Below are the code and all the weights of a small trained network. Each question names an input and a class and asks about switching units off, where a switched-off unit gives its printed mean instead of its output.

import numpy as np


def w(rows, s, z=0):
    codes = np.array(rows[::2]) - 128.0
    scale = np.full(codes.shape[1], s)
    scale[-1] = z or s
    return codes * scale


def f(y):
    return np.maximum(y, 0)


def log_softmax(a):
    a = a - a.max(-1, keepdims=True)
    return a - np.log(np.exp(a).sum(-1, keepdims=True))


def net(x, mask):
    res = np.array(x, float).reshape(1, 8) / 4 @ E
    y = f(res @ A[0][:, :-1].T + A[0][:, -1])
    res = res + np.where(mask, y, B[0][:, -1]) @ B[0][:, :-1]
    return log_softmax(res[-1] @ U[:, :-1].T + U[:, -1])


A, B = {}, {}
E = w([
[138,175,152,90,185,153,18,55],'x0',
[72,57,60,80,208,167,112,135],'x1',
[128,141,133,144,143,93,83,88],'x2',
[154,158,128,152,150,118,115,153],'x3',
[120,162,198,165,113,201,132,118],'x4',
[145,114,92,97,121,153,148,210],'x5',
[203,119,136,98,169,179,106,180],'x6',
[73,254,153,172,190,151,127,76],'x7',
],0.0083)
A[0] = w([
[109,202,217,183,140,148,119,98,183],'neuron 1',
[224,69,94,60,137,199,79,173,252],'neuron 2',
[143,117,98,172,45,119,198,164,220],'neuron 3',
[57,126,127,140,163,108,132,41,50],'neuron 4',
[105,75,152,1,218,201,96,187,151],'neuron 5',
[106,88,60,64,146,158,70,128,115],'neuron 6',
[166,210,111,134,172,136,35,71,196],'neuron 7',
[176,182,247,132,175,90,74,129,227],'neuron 8',
],0.0072,0.0038)
B[0] = w([
[111,222,177,125,62,182,107,156,223],'neuron 1',
[75,99,80,76,108,170,100,193,255],'neuron 2',
[182,158,149,147,118,138,30,193,224],'neuron 3',
[179,52,32,74,73,87,91,109,177],'neuron 4',
[26,90,127,118,188,167,95,255,237],'neuron 5',
[78,103,68,88,173,167,144,101,202],'neuron 6',
[155,165,85,108,69,141,71,141,228],'neuron 7',
[111,148,103,160,32,159,29,232,220],'neuron 8',
],0.0083,0.0089)
U = w([
[2,113,99,75,232,199,130,166,117],'0',
[71,93,74,104,187,82,102,58,100],'1',
[150,158,72,73,110,143,65,216,205],'2',
[81,210,197,181,110,197,102,130,224],'3',
[160,180,216,69,228,115,153,35,4],'4',
],0.0076,0.0041)

Each question gives the input, the list of numbers given to net, and the class t.
The units are the neurons (one row each of A and B). Each row of codes is followed by its name. A weight is (code - 128) times the scale printed after its matrix; where a second scale follows, it is the last column's (A, B and U).
mask holds one flag per neuron, in row order. A switched-off neuron (its flag False) gives its mean, the last column of its row in B, instead of its output. The means were averaged over made-up inputs and are rounded, as every weight is.
A unit's drop is (log p(t) with every unit on - log p(t) with that unit switched off) / (log p(t) with every unit on - log p(t) with every unit switched off).
The circuit of an input: a set's keep is (log p(t) with only the set's units on - log p(t) with every unit switched off) / (log p(t) with every unit on - log p(t) with every unit switched off). Starting from all 8 units, units are removed one at a time, each time the one whose removal leaves the highest keep (on an exact tie, the one counted first), for as long as the keep stays at least 0.8.
circuit, biggest first: the units of the circuit, biggest drop first
k most important neurons: the k neurons with the biggest drops, biggest first
drop of u: that unit's drop, to one decimal
input [-1,-1,-7,-8,-4,-4,3,3], class 3: circuit, biggest first : [neuron 2; neuron 4]
input [8,-7,7,-1,-1,-7,-5,-1], class 2: circuit, biggest first : [neuron 4]
input [4,3,7,6,-7,-1,-8,2], class 1: circuit, biggest first : [neuron 3; neuron 5]
input [1,0,8,0,8,2,8,-8], class 0: circuit, biggest first : [neuron 5; neuron 3; neuron 7]
input [2,-4,2,-1,1,3,-6,-4], class 3: circuit, biggest first : [neuron 2; neuron 4; neuron 7]
input [-1,-6,-2,-6,4,3,8,3], class 3: 2 most important neurons : [neuron 4; neuron 1]
input [-5,-2,4,1,3,6,-1,1], class 3: circuit, biggest first : [neuron 2; neuron 4; neuron 7]
input [-1,-4,2,-6,3,-4,-6,-7], class 3: 2 most important neurons : [neuron 2; neuron 4]
input [-2,-2,-5,5,2,-6,-2,-3], class 3: circuit, biggest first : [neuron 2; neuron 4; neuron 7]
input [-1,-6,4,0,0,5,7,5], class 3: circuit, biggest first : [neuron 4; neuron 1]
input [-3,2,-3,0,8,-1,-2,-4], class 3: 2 most important neurons : [neuron 4; neuron 5]
input [-3,6,5,4,-5,-4,1,2], class 1: drop of neuron 2 : 0.2
input [-4,1,5,-6,3,8,7,3], class 0: drop of neuron 8 : 0.1
input [8,5,1,0,-7,-1,8,-2], class 0: circuit, biggest first : [neuron 5]
input [1,3,5,4,1,-4,-5,-8], class 1: drop of neuron 8 : 0.2
